Here is a tiny trained network, its code and every weight. The questions are about switching its units off for an input and a class, where a switched-off unit gives its printed mean instead of its output.

import numpy as np


def w(rows, s, z=0):
    codes = np.array(rows[::2]) - 128.0
    scale = np.full(codes.shape[1], s)
    scale[-1] = z or s
    return codes * scale


def f(y):
    return y / 2 * (1 + np.tanh(0.7978845608 * (y + 0.044715 * y**3)))


def log_softmax(a):
    a = a - a.max(-1, keepdims=True)
    return a - np.log(np.exp(a).sum(-1, keepdims=True))


def net(x, mask):
    res = np.array(x, float).reshape(1, 8) / 4 @ E
    y = f(res @ A[0][:, :-1].T + A[0][:, -1])
    res = res + np.where(mask, y, B[0][:, -1]) @ B[0][:, :-1]
    return log_softmax(res[-1] @ U[:, :-1].T + U[:, -1])


A, B = {}, {}
E = w([
[2,84,161,96,88,161,94,63],'x0',
[144,126,147,165,172,135,102,210],'x1',
[154,122,229,163,112,90,118,126],'x2',
[101,156,122,187,69,131,149,126],'x3',
[147,101,112,121,168,183,193,90],'x4',
[145,87,102,86,159,18,145,140],'x5',
[107,54,120,198,75,120,86,123],'x6',
[149,201,134,212,163,86,76,94],'x7',
],0.0069)
A[0] = w([
[110,146,118,139,113,147,158,146,136],'n1',
[134,92,160,118,120,117,146,147,94],'n2',
[115,150,137,139,110,100,114,120,191],'n3',
[107,79,104,57,94,116,49,196,152],'n4',
[136,113,159,125,111,113,139,126,110],'n5',
[134,116,176,127,110,80,98,99,120],'n6',
[100,148,164,111,16,126,165,189,221],'n7',
[120,132,133,137,120,121,123,127,113],'n8',
[189,45,132,146,143,50,137,212,84],'n9',
[144,114,107,124,123,142,141,132,147],'n10',
[115,137,141,182,152,146,134,95,21],'n11',
[123,121,118,123,128,148,138,116,104],'n12',
[135,129,160,117,117,73,117,129,51],'n13',
[123,134,130,132,119,118,124,124,136],'n14',
[138,104,119,128,136,112,136,152,116],'n15',
[84,45,169,6,147,191,162,97,202],'n16',
[232,142,115,140,132,128,157,134,191],'n17',
[117,118,122,121,136,138,137,124,154],'n18',
[111,157,108,120,130,131,105,149,72],'n19',
[118,103,71,84,112,79,166,103,167],'n20',
[139,82,55,86,107,69,178,85,200],'n21',
[86,151,122,149,129,164,125,115,61],'n22',
[126,128,119,146,106,137,124,125,6],'n23',
[114,138,119,136,126,137,146,130,168],'n24',
[121,115,140,142,133,119,124,113,85],'n25',
[132,109,206,124,107,37,94,78,145],'n26',
[144,131,110,132,141,145,131,119,115],'n27',
[144,145,100,148,155,140,131,102,172],'n28',
[139,133,133,124,110,100,162,105,94],'n29',
[134,160,136,76,169,113,132,159,138],'n30',
[190,189,128,52,218,74,144,161,231],'n31',
[210,158,127,126,143,146,159,131,102],'n32',
[153,98,106,152,138,134,135,148,141],'n33',
],0.016,0.002)
B[0] = w([
[133,140,123,118,124,157,139,147,141],'n1',
[155,145,146,130,134,118,136,117,143],'n2',
[127,96,147,123,139,116,160,118,151],'n3',
[62,95,73,132,114,136,78,93,194],'n4',
[131,114,157,120,134,140,127,122,136],'n5',
[95,130,169,130,123,117,163,96,162],'n6',
[108,193,163,130,113,173,177,161,183],'n7',
[125,113,131,108,144,124,139,123,131],'n8',
[187,210,143,119,191,50,105,182,212],'n9',
[128,151,125,135,127,128,127,109,140],'n10',
[130,148,104,111,93,75,166,129,145],'n11',
[146,138,134,151,119,139,121,131,137],'n12',
[125,130,160,122,125,148,152,134,151],'n13',
[130,118,136,131,129,122,134,130,132],'n14',
[145,151,131,140,118,98,122,132,143],'n15',
[254,165,154,122,123,194,127,70,250],'n16',
[111,171,128,124,138,200,81,127,194],'n17',
[144,130,129,139,118,133,118,125,137],'n18',
[133,87,136,125,149,166,122,129,134],'n19',
[155,117,65,135,68,111,131,125,185],'n20',
[161,109,47,119,52,132,137,112,199],'n21',
[177,86,130,135,138,135,142,144,153],'n22',
[135,120,130,110,145,127,136,142,130],'n23',
[139,127,130,124,116,142,129,140,135],'n24',
[115,131,142,126,112,110,123,132,131],'n25',
[73,119,196,140,108,120,193,77,192],'n26',
[126,145,129,130,103,128,135,119,135],'n27',
[140,141,124,120,79,128,144,128,147],'n28',
[130,109,112,144,132,158,122,136,137],'n29',
[126,95,114,148,136,108,141,171,166],'n30',
[92,60,122,128,124,138,179,249,231],'n31',
[89,157,133,134,106,176,107,121,177],'n32',
[125,159,117,114,149,106,113,113,148],'n33',
],0.034,0.015)
U = w([
[162,51,17,105,55,79,146,132,214],'0',
[144,111,187,126,170,135,211,199,185],'1',
[46,92,225,136,151,34,168,34,71],'2',
[125,176,116,107,237,41,53,179,55],'3',
[225,208,148,94,105,190,89,13,168],'4',
[159,3,49,107,156,129,27,75,7],'5',
[7,84,100,139,82,190,144,150,113],'6',
],0.0052,0.0017)

Each question gives the input, the list of numbers given to net, and the class t.
The units are the neurons (one row each of A and B). Each row of codes is followed by its name. A weight is (code - 128) times the scale printed after its matrix; where a second scale follows, it is the last column's (A, B and U).
mask holds one flag per neuron, in row order. A switched-off neuron (its flag False) gives its mean, the last column of its row in B, instead of its output. The means were averaged over made-up inputs and are rounded, as every weight is.
A unit's drop is (log p(t) with every unit on - log p(t) with that unit switched off) / (log p(t) with every unit on - log p(t) with every unit switched off).
The circuit of an input: a set's keep is (log p(t) with only the set's units on - log p(t) with every unit switched off) / (log p(t) with every unit on - log p(t) with every unit switched off). Starting from the 12 units with the biggest drops (on a tie, the unit counted first), units are removed one at a time, each time the one whose removal leaves the highest keep (on an exact tie, the one counted first), for as long as the keep stays at least 0.8.
units of the circuit, in order: the units of the circuit, biggest drop first
most important unit: the unit with the biggest drop
top k neurons: the k neurons with the biggest drops, biggest first
drop of u: that unit's drop, to one decimal
input [-8,-2,5,1,-6,-4,2,-6], class 3: units of the circuit, in order -> [n16, n9]
input [-6,4,4,4,4,0,-8,1], class 6: most important unit -> n32
input [1,5,-8,-2,-8,-5,3,-3], class 6: top 2 neurons -> [n16, n9]
input [-2,-3,-1,-2,6,-5,-6,2], class 6: top 2 neurons -> [n9, n31]
input [-3,0,7,7,-3,-2,-6,3], class 6: top 2 neurons -> [n9, n16]
input [-6,-3,5,-6,6,5,7,8], class 1: top 3 neurons -> [n26, n31, n9]
input [-2,-6,-1,7,1,-4,4,2], class 1: top 3 neurons -> [n16, n21, n4]
input [3,0,2,-8,-8,4,-5,-1], class 1: top 2 neurons -> [n31, n32]
input [-3,2,-6,8,8,7,-3,-8], class 0: top 3 neurons -> [n21, n20, n31]
input [-4,7,-7,4,-2,-4,8,3], class 3: top 2 neurons -> [n16, n21]
input [-4,-4,-7,0,7,4,0,-6], class 0: top 2 neurons -> [n21, n20]
input [1,4,2,-8,-1,-3,-3,1], class 1: top 4 neurons -> [n21, n4, n20, n17]
input [1,4,8,-5,5,3,-1,5], class 1: top 3 neurons -> [n31, n4, n9]
input [-6,4,6,3,1,4,-3,0], class 3: units of the circuit, in order -> [n9]
input [7,4,6,-8,-8,5,-5,-1], class 2: top 2 neurons -> [n26, n4]
input [3,4,1,2,8,-1,-6,3], class 1: top 4 neurons -> [n21, n4, n20, n16]
input [-4,-3,5,-2,-5,-7,-7,-5], class 1: top 3 neurons -> [n4, n21, n20]
input [6,1,3,-1,-7,7,8,-5], class 2: top 2 neurons -> [n26, n6]
input [-8,4,2,5,-4,3,7,8], class 3: drop of n9 -> 0.9
input [-7,-1,7,-2,-2,5,8,8], class 2: units of the circuit, in order -> [n26]
input [1,1,5,8,-3,5,4,-4], class 2: drop of n31 -> 0.1
input [8,-5,4,7,8,-5,1,7], class 2: drop of n16 -> 0.3
input [-2,4,0,-7,2,3,5,7], class 3: drop of n9 -> 0.5
